Each row is followed by its class.
[ -12 -221   74   42   78  433   46 -320  -43  297 -109  120    8  -28
 -435  -17   62  217 -200  288  -45   73 -189 -406 -124 -495 -135 -282
   82  -28  317  176  131  129  359 -311   -8 -159 -206  132 -327  110
 -134] => dade
[-400 -133 -308 -127  -96 -134  -71  130 -225  -31 -204   77   37  519
 -448  -78 -217 -171   63  -65 -155 -140   63 -112 -116  -61  235  177
 -359 -125 -201 -265  141  -32  331  169 -297  -15  -29  311 -346 -159
 -333] => dade
[ 269  -29  245   36  138   60  -66   72  382 -342   26  -43   10 -205
  296    8   67   32  160  165  110   80   97  195  319  300  114   -8
  391  -10 -158   42   -1 -104   30  -63  411 -287  -19 -319  226 -221
  368] => dade
[ 324 -146  344 -113   36  120 -126   88  301 -107   64 -117   -5 -193
  499  110  163  -47  208  105  191   70  146  275  164  464  136   57
  497  -52   25  262  -49  -41   74  -66  592 -186 -128 -347  362 -420
  424] => dagu
[-280 -220 -269  179 -361  161  348   30 -239  305 -295  112  -70   69
 -201  134  157  345 -369 -279   81   42 -108  294   84 -115   53   88
  343  -55 -146  255 -233  155   -4   44  495  129  510   73  218  602
 -216] => sura
[-256  -32 -463  253 -203   -6  146  -10  -80   92 -180   76    0   92
  110  173  213  353 -330  155   35  -17 -116  156  295 -129 -121  -19
  298  -67   87  102 -226    4 -394  -67  338  151  425   60   75  531
   13] => Dite
[ 255 -330  156   37  385  199  153  242  398 -292  200  -55 -112  -98
   70   67   98  129   76  222  -11  123   33  136  131  282  158 -129
  466  -35  -29  239  -40  154  271  -41  899 -189 -217 -203  166  -45
  255] => lotet
[  33 -124  104   75  -33  -92  -66 -380 -173  530  -54  -25  -18  190
  -38  210  -36   35  -59  175 -298  323   20 -212 -158 -260   39 -195
  -67  -89  356 -201   43 -153  455 -269 -315 -168   73  301 -273  -10
   98] => dagu
[ 290 -217  161  -57  414  152  184  366  499 -367  300  -24  152 -332
  561 -109   56   32   15   68  196 -249   -2    4   26  358   98  -43
  305    8 -144   63  -45   58   59   17  699 -357 -197 -237   52  -85
  337] => lotet
[-377 -229 -123   93 -342   -7  451   -4   38   -6 -261   64   33 -154
  162   60  190  257 -347  100  339   63 -141  116  128 -260  104  274
  230 -134  257  161 -334 -122 -254   33  381  168  352 -133  203  313
 -102] => dagu
[ 396 -208  157  -65  210  102 -154  180  311 -161    4  -89    3  -93
  546   43   72  -30  -30  114  -11   95  132  200  152  563   94 -138
  271  -74 -134  113  108  123  177 -116  645 -268 -198 -329  165 -341
  504] => Zab
[-204 -292 -399    5  -28   38  501  158   62   78 -131   35   -6  -57
  290  -84  219  304 -246  107  180  -80  -25  156   87  -10   31  101
  228 -104  122   92 -238  106  -83 -101  233  -66  407 -197 -137  361
  200] => Pesa
[-452 -358 -538   91 -319  -97  353  153  -74  299 -231  350   48  -61
  -63   97 -133  274 -188  179  309 -221 -296  142  100  -18  104  -14
   87 -185 -142 -167 -236   80 -228   89  340  294  463  131 -266  438
  -70] => Dite
[ 211 -320  -68  -16  145  459  153  -42  -71  369  -26  -49 -227  163
  -25  -64  -85   41   92  228 -207  -13  -60 -296 -261 -225 -192 -332
 -205  131   41  -53  205   17  462  -62 -109 -178  -19   73 -200  -82
   10] => sura
[ 227 -182  179   21  195  240 -108  114  403 -297   78  -92   95 -173
  526    2  271  153 -155  184  120 -138  144  227  367  401  102  -96
  436  -20   -5  203  103  -44   40   33  641 -356   37 -402  143  -29
  528] => Pesa
[ 340  -92  256  -90  229  429 -181  -39  201 -112   21 -222  -32 -166
  411  -22  331   25  -20   46  266  168   46  287   74  398  -49  -94
  392  -80   71  366  -41   86  -34  -53  529 -140    9 -357  220 -229
  511] => sura
[-105 -265 -398 -190  -79   31   68   55   -7 -192  -26  -34  134  436
  -24  -11  -62   53 -314 -273 -266 -279 -181  -72 -264  148  245   -8
 -354  -61 -222 -127   97   69  167  252   42   35  294  161   86  -97
 -262] => dagu
[ 141   97   18   18  148  137 -116 -356    7  285  128  146 -121  149
  113  110  -46  137  163  443 -194   34 -155 -361   74 -443  -53 -244
  122   64  279 -184    9  -83  174 -274 -191   72 -140  139 -165 -213
  168] => Dite
[-325 -177 -346  178 -260  -58  548   87    5  137 -173   82  -90 -168
   39   24  -18  371 -382  -10   93   69  -84   78  164   71   90   41
  169  -39  -66   12 -249  -33 -281  167  377  100  631   97  163  545
   14] => Dite
[-227 -119 -398  -37 -336 -286  284   74 -159   35  125  213 -158   52
  415    4  131  226   11  217  266 -327  -51  149  161  -27   78    8
  373  108  -18   78 -348   28 -362  128  -11  250  525   11  -85  262
    7] => neda
[ 404 -108  164   41  181  162  125  143  336 -285  187  -43  -11 -294
  545   -7  238  214   -6  -47  117  -87  146  176  161  353  229  -65
  461   17   91  336   78  -38   53  152  777 -369   58 -169  283   61
  338] => sura
[-314 -141 -557  -42  291   -1  -51  274   71  166  294  123  299  463
  -17   58 -426   35  -70 -201 -347 -417 -158 -199   30  -54  189 -113
 -448  -73 -113 -529   46   -1   99  192  -71   99   53  484 -439  200
 -159] => Sasif
[-433  -44 -371  167 -198 -239  584 -153  -22   95  -28  202  -57  -55
  342   73  222  459 -259  138  217 -273 -179  -61   89 -226  114  -69
  503  111  -11   77 -219  133 -211   51   93   86  529   28 -189  207
  -19] => lotet
[ 210  -84  -51   32  119  -43 -127   85  238  -59    0   18  -31   17
  353  113   37   91  138  350   94  132  -32  243  231  554  154  -88
  352 -145 -151  -40  -30   -7 -103  -31  607  -50  110 -152  193 -193
  407] => Pesa
[  56 -216 -206    4  351  247  -17 -193  -35  361   44   72  -32  114
   98  173   76  118   98  547 -145   94 -182 -387 -313 -269    3 -291
  162   -9  360 -200    7  104  353 -287  122 -177  -70  176 -438  -54
  178] => beno
[-516  -43 -262  340 -218 -229  580   34   59 -105  -64  161  -28  -30
  424  115  160  483 -396  123  306 -197 -102   48  266 -236  188   25
  421  -13  118  136 -290   -3 -257   47  477  159  358  138  -77  500
  -13] => pazi
[-101  -90  -91    3 -239  -85  438  -91 -184  142 -182    9 -185 -157
   87  -31  284  393 -101   51  229   31  147   80 -113 -157  137  -34
  414  102   23  397 -191  163   57  105  175   -9  243    6   94  104
  -80] => pazi
[ 158 -255   87   61  130   65  -42  260  316  -85  152  -67   30 -384
  364  102  -22  135  -17  246  152  -71  -47  101  384  533  139 -121
  490    3  -94  202   11   29  -78   54  696  -52   95 -203  147   10
  467] => beno
[-241    9 -218  -45 -100 -328   92  119 -238   -4   62  111  -74  439
    9  -71  -56   71   -8   52  136 -213  -13    0   -2   27  181  -59
 -218  -46  -73 -142  -51   -1  -90  217  -95  188  -43  330 -179   29
 -200] => pazi
[ 289  -96  247   58  163  154  397   27  386 -398  -24 -194 -125 -309
  266  -96  324  155 -128   36  -41   87  172  292  201  519   68 -127
  330 -228  -47  280   32  139   16  -57  673 -304   31 -337  371 -112
  365] => pazi
[  61  184  178   95  261  -56  -25   44  456 -336  354   78   13 -199
  618   79  208  198  -25  331  135 -231   -6  216  387  350   47 -117
  666   -1  -23  144 -160  -40 -352  -76  607  -99    7 -205   11 -100
  473] => Pesa
[-428 -192 -368   94 -128   23 -125  115 -189   96   14  200  155  571
 -283  -14 -278  -73 -377 -222 -255 -476  -62  -69   93  -24   43  -52
 -356 -142 -431 -223  175    5  136  256   21   96   91  342 -279  220
 -378] => Dite
[  -2   21   76    7  314  371   40   46  517 -561  179  -49  103 -187
  468 -224  182  215   39   48  169   37   21  224   90   -7  206    3
  250  -43   42  187 -122  -28  -19   10  462 -318  -56 -145  -21  -69
  301] => Zab
[ 266   81  100  -16  -19  200   68 -433 -115  394  -83  -63 -169  -16
 -224   25  151  159  262  -30 -205  296 -141 -372  -94 -426 -128 -270
  -49   93  127  -89   -7 -151  186 -199 -445  -76  153   69  -37 -326
   15] => Dite
[ 159   17   62   86  189  194   -6  -54  498 -261   47 -145   31 -186
  274  -79  221  369 -243  140   18  186 -185  249  338  260   71 -208
  292 -201   50  158  -24  -22 -250 -138  438 -145   41  -62  213  -14
  514] => beno
[-644   13 -493  298 -216   25  411  272   25   14    4  259  123  -36
  239    5  -18  268 -429   14  125 -250 -238 -153  284 -430   90  197
  220   43   52   13 -284 -154 -366   78  351   67  172  220 -278  564
  -31] => pazi
[-233 -322 -406   97 -319  -30  545  180  -14 -110 -268   -7 -110  -15
   83   24  190  373 -361  -21  126   88 -125  235  -70  -18   85   73
  247 -100  -77  191 -230  185  -77   14  313   31  515   -6  172  362
  -53] => pazi
[-335 -341 -107  181 -278   66  656  234 -243  287  -87  105 -171 -170
   95   54   52   19  -34 -178  350  -21   31  173   42 -177 -125  368
  324   -4 -117  122 -292  102 -128   91  370  262  367 -189  148  344
 -274] => neda
[-268 -403 -265  124 -372 -104  518  183  -68  101   10   34 -155   -1
  290  105  210  202 -444  -48  210  -83  -92  219  -91   89   45   59
  392   65 -173  321 -338  120 -126  124  457  117  497  -20  106  484
   68] => Zab
[-169  -76 -286 -145 -183  -40 -116  137 -274  233  206 -143  -64  542
  -70  -13  -76 -181   20 -388 -457 -121  137 -212 -300  329   71  -61
 -252  213 -412  -68  160    7  248  286 -345  -83  332  257 -157 -195
  -74] => sura
[ 116  105  131  128  279  -14   73    6  288 -394   99  -29   35 -129
  345   40  102  252   68  131  160  -92   34  235  298  181  206 -106
  355 -128  -81  -34  -13  -50  -99   12  493  -42 -167  -38   69 -194
  327] => Sasif
[  96   -7  -11  -49   50  309  -92 -466 -188  380  -19  -95  -92   -2
 -222    3  155  305 -113  240  -17  127 -139 -346 -194 -527  -75 -364
  102   51  425  335   57  -34  217 -135 -390 -225   21  245 -262   32
   51] => dagu
[ 369   43  180  107  297   64  114  257  344 -633  175 -169    5 -431
  504  105  140  302  121  251   92 -129  222  200  354  367  174  -40
  737   21   45   61  -60 -108    0   19  654 -205   24  -84  186 -196
  572] => lotet
[ 275  -70  140   93  265   77   10  227  285 -409  213 -217 -116 -214
  761   62   79    6  172  211  119   94  141   -6  247  426   87  -76
  431  225  -46  229   11 -133  -22  101  748 -252 -133 -138  193 -292
  502] => Sasif
[ -90 -149   -8  181    9   31   87 -285 -125  442   51  147  -84   66
 -144  246 -158  151 -101  363 -136   -9 -331 -314  100 -297 -132 -260
  209  -87  184 -205   26   26  138 -304  -66  164   60  261 -179   17
    7] => dagu
[-461  -96 -361  210 -265  -87  517   55 -147  157    6  197  -84 -139
 -191  -26   36  445 -358  -81  239 -175 -257   49  128 -117  166   25
  475 -129 -118  475 -284  112 -213   95  409  203  375  406 -237  449
 -126] => Zab
[ -55   10 -254  -96   23  222  -47   41 -283    6   79   59   29  378
 -625   29   -4   27  -26 -248 -310 -247  -30 -216  -36 -149   25   13
  -23  -45 -121  -46   76   82  101  165 -114   90   60  327 -109  -82
 -438] => neda
[-386 -203 -170  102 -280  -14  633  -40 -251  413   88   89  -60  -39
  114  -57   63  193 -336 -237  340 -310   -7   25   25 -145  -46  125
  244   66  201  384 -231   25 -189  109  -59   53  411  -71  -94  337
 -192] => beno
[ -41  -64   47  -46 -258 -128  513  -84 -155  123   37   91 -127 -342
  -15   15  129  338 -210 -164  164  -50   51  -10   51 -222  126  139
  486  202   41  345 -260    9  -64  139   94   -7  347  -35  219  253
 -125] => lotet
[-295 -269 -299  189 -217  248  782  180 -152   93 -242   31 -147 -185
  -19  -37  287  373 -393  -79  272  -46  -66  259   70 -171 -110  189
  340 -142  139  334 -326    6 -265   33  539   80  379  -14    5  505
  -98] => lotet
[-455  -52 -551  -17  117 -122 -124  171 -115   65   45  299  249  439
 -232  116 -325  -71  -75  121 -166 -439  -54    2  -67   89  221   52
  -86 -229 -343 -445   21  197  171  105  187  149    8  347 -486  114
 -165] => dagu
[-141 -350 -276   45 -159  133  629  284   50  129   46   67   13 -283
  128  -22   -2  213 -266 -179   60 -304  -30   23   77 -128    8   30
  137  -18   -8  -29 -183  202  -83  151  179  127  396  -41  151  596
 -126] => dagu
[ 465  -40  217   14  127   18  -54   73  473 -148  102   48    8 -148
  457   13   84  153  -29   14  156 -119   44  413  288  570  150 -251
  314 -252  -96  105   35   21  -96   22  787  -76 -188 -221  382 -195
  471] => lotet
[ 221  -57  211  -20  279  -13  -64   80  295 -444   82  127  107 -227
  208  201   47  152  125  409   42   19   55  243  219  326  223   42
  556 -114   37  -49 -133    4   29 -147  863  -64 -173 -124   85 -257
  221] => Pesa
[ -78 -183 -181  134  307  283  237  -77 -226  326  -18  -89  -16   75
    1  204 -242  160 -268  269 -375  149  -22 -369 -245 -207   52 -204
  107   -7  199  -67   34   95  531 -301  137 -231 -148  263 -467  -59
  246] => Zab
[ 184 -235  235   84   67  139 -113 -242 -122  388   52    2  -97   11
   12  238  -87    7  -66  359 -406  -60 -144 -345  -88 -251 -141 -251
  210  116  144  -41  163   59  590 -325 -164  -54   -1  103  -77 -103
   87] => Dite
[ -49  -28   59  215  247   30  110  210  576 -112  509    0  258 -285
  779  150  150   61   35  -86 -140 -368   42  162  256  256   66   54
  495    8  -38 -103  -91  -94 -154   62  563 -187  273  -81   57  134
  327] => beno
[-121 -330 -709  108  -85  323  498  226   19  193 -331  143  -54 -224
 -133  -18  319  510  -96  230  289 -189 -306  267  290   36  -46 -114
  441 -232  -37  139 -167  291 -236    5  574   47  617 -113  -47  526
  164] => pazi
[ 514   -7  173 -117   94  367 -120 -392 -306  495  168 -142 -212    5
   -5   45   15   55 -109  184 -270  183  -77 -513 -181  -94 -270 -250
  156  326  235  219  159  -27  203 -214 -465 -107   30   32   80 -286
  223] => Dite
[-220 -177 -300  210 -268   73  318  -18    6  197  -54  235   44  -54
    5  113  125  398 -465  -65  245 -296  -75  107  206 -161   13   20
  482  -43   69  345 -199   65 -202   78  396   85  507   48   31  655
 -146] => neda
[-153  -83  -41  104  151  182 -134 -559 -166  513 -165   64  -14  268
 -134  236  -72   65 -123  447 -450  184 -309 -227 -221 -389 -103 -281
    9 -138  173 -332  134  201  535 -525 -302 -111   95  110 -287  -73
  101] => neda
[ 358   38  336  102  263  182   66   11  410 -338  102  -42  122 -267
  276  -43   30  243  -72 -133  -98    0   -5  226  331  279  140 -202
  202 -217  -30  -68  104  127  178  -52  582 -110   17 -130  341  -99
  221] => lotet
[ -83  -10  267  119  214   11   69  115  499 -157  271   -6  217 -423
  108   90 -125  121  138 -155   95 -192  -45  181  360   73  220   27
  288 -121  -89   -9  -86 -101  -87  -20  352  -49 -181  -35   35   38
  288] => Zab
[-321 -261 -340    5 -226 -145   90  147 -269  199 -137   41  -74  552
 -201   16 -227  -85 -208  -96 -147 -190   12  -79 -135  347   60  -77
 -387  -73 -407 -246  161   32  125  223  -17  155  186  284 -201  -22
 -207] => Pesa
[-390 -370 -151   49 -259  -97  392   92 -143  127 -188  303   11  -34
 -339  199 -130  140 -195    8  269 -205  -35   75   62 -171  103  274
  487 -126  -74  221 -287  139   94  -36  402  193  240  -38  -55  211
 -429] => Sasif
[-198 -225 -531   11  -45  197  309   90 -189   93 -274  148  101  -63
  -47  115  254  412 -290   60  280 -316 -129   69  -76 -234   23   61
  456  -45   17  243 -283  166  -24   51  391  -37  627 -153 -207  321
 -161] => Zab
[-145 -249 -428 -143  -55   88 -104  262 -140  267 -196   26  -34  592
 -129  -25 -304 -190 -278 -245 -327 -143   93   62  -85  282   71  -88
 -637 -187 -220 -412  150  158  206  239   39  105  138   85   79  252
 -118] => neda
[  78 -241   26   42  194   83   31  244  350 -112  331  -12   24 -181
  633   95 -102  -37  297 -140  144    1   60  230   39  331  170   11
  381   26  -56  141  -72    9  120  -19  603 -231    2 -138  -40 -159
  401] => sura
[-246 -142 -497  -91  229  171  183  192   58  152  -36  188  208  384
 -231 -167 -102  226 -410  -35 -121 -515 -184   84   44  -40  206 -138
 -332 -537   58 -262    7  125   46  101  147   76    2  228 -396  225
  -36] => neda
[ 244  -11  142   -9  -56  278    6 -616 -362  247 -127  -11 -203  134
 -219  -40   66  263  -56  296   52  316 -139 -462 -231 -353 -107 -348
   27  152  324  204  115    8  267 -279 -350  -74   -9  125 -121 -286
  -80] => neda
[-229 -177 -317 -113 -142   78 -191  172  -81  156  -45   53  106  427
 -368 -104 -174 -174 -249 -311 -231 -233  -64  -60  -40   79  -44  -44
 -602 -150 -256 -290   93  -70  -67  329 -216  110  229  255  -87  196
 -339] => Zab
[ 204 -241  155  -22  208  190    5  273  206 -230  185 -163 -183    2
  291  124   38   89  214  -83  131  229  -61  234  -68  130   79   68
  316  108  -98  213  -65  -49  154   -5  525 -111   -9 -133  184 -228
  232] => dade
[ 124 -170  375  121  155  205  144  155  386 -433  261 -114   78 -135
  546    0 -103  -75 -334  -46  -71  -66  187   61  228  344   55   81
  184  -22   97  117  106  -89   39  -39  640 -259 -323  -87  327   14
  264] => dade
[-321 -166 -304  115 -323  -21  330  -83 -170  231 -109  222  -35   16
  108  103  -21  272 -465  -85  208 -167  -49  -88   32  -78   71  -58
  234   52  -51  210 -141  190 -178  199  467  187  382   51  154  498
 -250] => sura
[   3 -122 -440   10  -54    9  488  257  -89 -114  -95  -32 -250 -181
  103   48  317  393  -55  178  236 -125 -106  123  157  -65   36    9
  529   46  -93  230 -366  104 -332  172  523  151  419  -52  268  378
   70] => dagu
[-414  -63 -425    2  127  -39 -105   98 -206  241  225  225  185  621
 -217   16 -351  -97 -145 -216 -307 -481  -61  -76  -83  -63  118  -65
 -421 -164 -237 -493   63   94  124  196 -163  217  100  314 -361  243
 -331] => sura
[ 420 -268   14 -108   68  158  123  228  220   -8   -2 -109 -149 -204
  702   18  150   72    9  219  321   17   32  220  138  654   14  -92
  352  -27  -56  185  -23   21 -128   95  646 -174  296 -419  299 -193
  556] => neda
[-105 -354 -362   61 -161  -82  462  295  -72  157  178  182  -23  -14
  186   98  -49  165 -195  -14  282 -483 -110   82  219   14   49  168
  318  -34  -68   91 -257   45 -300  181  411  419  249   38  115  417
  -99] => beno
[-100 -200 -355    7 -216   70  705  129  -18 -156 -271   95 -191 -159
  143 -203  306  526 -429   92  353  -59 -142  130  -64   14  120  -47
  202   16 -110  246 -259  137 -241  145  521  107  361  -37   71  362
   38] => Pesa
[-389 -185 -526  292 -222  -65  513  226  -71   45  -68  234 -117  -70
  244  118  136  533 -395  184  242 -317 -217   72  364  -42   84  -57
  594    8  -18  260 -297  106 -247   84  802  178  618  131  -86  694
   44] => neda
[ 381  -37   47   49  344  405   71 -290   -8  -17 -234  -35  -87  117
 -433   32  122  360 -211  732 -177   38 -182 -196  171 -241  -25 -402
  117 -302  283  -78   78   46  228 -337  210    9 -368   57   15  -18
  197] => lotet
[ 228 -164  -78  -25  206   54    7 -208 -234  305 -107 -223 -305  251
  -84  111  170  170  243  404 -217  348 -143 -243 -166 -354 -118 -324
   -4  -21  371  -29  -24 -103  332 -293 -302 -174   66  227 -226 -215
  135] => neda
[-235 -291 -250  230 -301  -95  588   53  -40  182  -88  180    1   23
  425   99   56  374 -537  -80  303 -241 -181  165  324  -43   79   25
  301 -182   47  103 -241   29 -217   49  578  317  420  -20  133  353
  -20] => dagu
[ -65 -178 -507   15   36  213  306  242   35   -8  -28   11  150 -267
    1  198  167  425 -405   62 -165 -449 -186  -62   18 -156  -45  -24
  522  142  -61  112 -226  197  -78   14  223  -65  592  -15   24  516
   30] => pazi
[-463 -196 -317  -57 -300 -265 -119  149 -418  157  -68  106   -2  626
 -139  171 -254  -85 -230  -98 -105  -10  -19 -147 -111   57  223  131
 -299  -53 -245 -159  -79 -120   93  234  158  136  180  481 -171  179
 -368] => pazi
[ 177   13   81 -143  141  183 -185 -506 -290  564   55   27 -142  132
 -158  133   49  132   55  235   13  335 -170 -452   43 -239 -191 -238
  159  146  247  151  -27  -69   81 -253 -136  -14   71   25 -224 -307
   75] => Sasif
[ 219 -186  108  -42  204 -186  163  235  393 -423  189 -140  -18  -67
  559  144   56  142  225  157   48  105   63  266   41  329  441  -42
  325    5   -9   -4 -220  -58  157   53  555 -181   22  -48  171 -181
  377] => neda
[ 205   40   36 -119  162  154  -32 -322  -20   39    3   81 -149   36
 -183   22  166  322  120  670  -57   53 -250 -403 -134 -521    0 -312
  232  174  371   -7  -48  -60  122 -203 -313  -51 -129  219 -215 -197
   17] => sura
[ 126  -32   -6  -27  208  216    6 -269 -216  436  170    1  -52   53
  -95  210 -221   96   87  242 -437  -84 -163 -400 -133 -373  -95 -232
   96   20  141 -331   70  131  318 -319 -507   34   27  198 -117 -119
   18] => Zab
[  76  -63    2  102  155  183  -88 -280  -16  371  -75   24 -122  110
 -401   64  -62  162   53  345 -238   21 -189 -408  -22 -261 -159 -272
   -1   76   58 -124  146 -191  278 -246 -231  -62   50  161 -290 -121
   57] => beno
